Here is a tiny trained network, its code and every weight. The questions are about switching its units off for an input and a class, where a switched-off unit gives its printed mean instead of its output.

import numpy as np


def w(rows, s, z=0):
    codes = np.array(rows[::2]) - 128.0
    scale = np.full(codes.shape[1], s)
    scale[-1] = z or s
    return codes * scale


def norm(h):
    return h / np.sqrt((h * h).mean(-1, keepdims=True) + 1e-5)


def f(y):
    return np.maximum(y, 0)


def log_softmax(a):
    a = a - a.max(-1, keepdims=True)
    return a - np.log(np.exp(a).sum(-1, keepdims=True))


def net(x, mask):
    res = np.array(x, float).reshape(1, 6) / 4 @ E
    u = 0
    for l in range(2):
        y = f(norm(res) @ A[l][:, :-1].T + A[l][:, -1])
        res = res + np.where(mask[u : u + 5], y, B[l][:, -1]) @ B[l][:, :-1]
        u += 5
    return log_softmax(norm(res)[-1] @ U[:, :-1].T + U[:, -1])


A, B = {}, {}
E = w([
[184,172,98,72],'x0',
[53,193,204,168],'x1',
[194,85,241,15],'x2',
[137,61,127,97],'x3',
[34,157,3,63],'x4',
[62,37,102,68],'x5',
],0.0032)
A[0] = w([
[139,254,63,126,3],'0.n1',
[73,168,110,130,153],'0.n2',
[113,119,69,89,81],'0.n3',
[112,106,58,114,68],'0.n4',
[210,95,150,93,19],'0.n5',
],0.0076,0.003)
B[0] = w([
[146,255,132,75,233],'0.n1',
[171,112,135,110,251],'0.n2',
[131,112,108,174,203],'0.n3',
[85,75,116,102,198],'0.n4',
[238,118,148,32,208],'0.n5',
],0.0083,0.0026)
A[1] = w([
[170,165,196,138,122],'1.n1',
[133,121,141,244,2],'1.n2',
[172,92,127,86,114],'1.n3',
[69,79,2,110,8],'1.n4',
[143,163,107,49,137],'1.n5',
],0.0075,0.0029)
B[1] = w([
[96,95,86,116,231],'1.n1',
[136,101,142,252,174],'1.n2',
[155,150,143,145,206],'1.n3',
[105,70,28,74,224],'1.n4',
[126,119,132,175,251],'1.n5',
],0.011,0.0034)
U = w([
[83,58,36,106,189],'0',
[115,92,153,253,96],'1',
[128,234,102,139,186],'2',
[247,76,185,91,161],'3',
[49,86,208,108,3],'4',
],0.016,0.0018)

Each question gives the input, the list of numbers given to net, and the class t.
The units are the neurons (one row each of A and B). Each row of codes is followed by its name. A weight is (code - 128) times the scale printed after its matrix; where a second scale follows, it is the last column's (A, B and U).
mask holds one flag per neuron, layer by layer. A switched-off neuron (its flag False) gives its mean, the last column of its row in B, instead of its output. The means were averaged over made-up inputs and are rounded, as every weight is.
A unit's drop is (log p(t) with every unit on - log p(t) with that unit switched off) / (log p(t) with every unit on - log p(t) with every unit switched off).
The circuit of an input: a set's keep is (log p(t) with only the set's units on - log p(t) with every unit switched off) / (log p(t) with every unit on - log p(t) with every unit switched off). Starting from all 10 units, units are removed one at a time, each time the one whose removal leaves the highest keep (on an exact tie, the one counted first), for as long as the keep stays at least 0.8.
units of the circuit, in order: the units of the circuit, biggest drop first
k most important neurons: the k neurons with the biggest drops, biggest first
drop of u: that unit's drop, to one decimal
input [3,-1,2,1,4,-3], class 2: units of the circuit, in order : 0.n1
input [-3,1,6,6,3,4], class 3: units of the circuit, in order : 1.n4, 1.n3
input [2,0,-3,2,-4,2], class 1: 3 most important neurons : 0.n1, 0.n5, 0.n2
input [3,5,-6,5,-4,6], class 1: units of the circuit, in order : 1.n2, 0.n4
input [3,0,4,7,1,7], class 3: units of the circuit, in order : 1.n3, 1.n4
input [3,5,2,-8,0,5], class 4: units of the circuit, in order : 1.n4, 0.n1
input [5,4,1,4,-2,8], class 3: 3 most important neurons : 1.n4, 1.n1, 1.n3
input [-4,3,-1,4,-1,3], class 4: drop of 1.n5 : 0.5
input [-8,-6,3,7,2,-3], class 3: drop of 1.n4 : 0.1
input [-1,0,-2,5,2,-4], class 2: drop of 0.n1 : 1.7
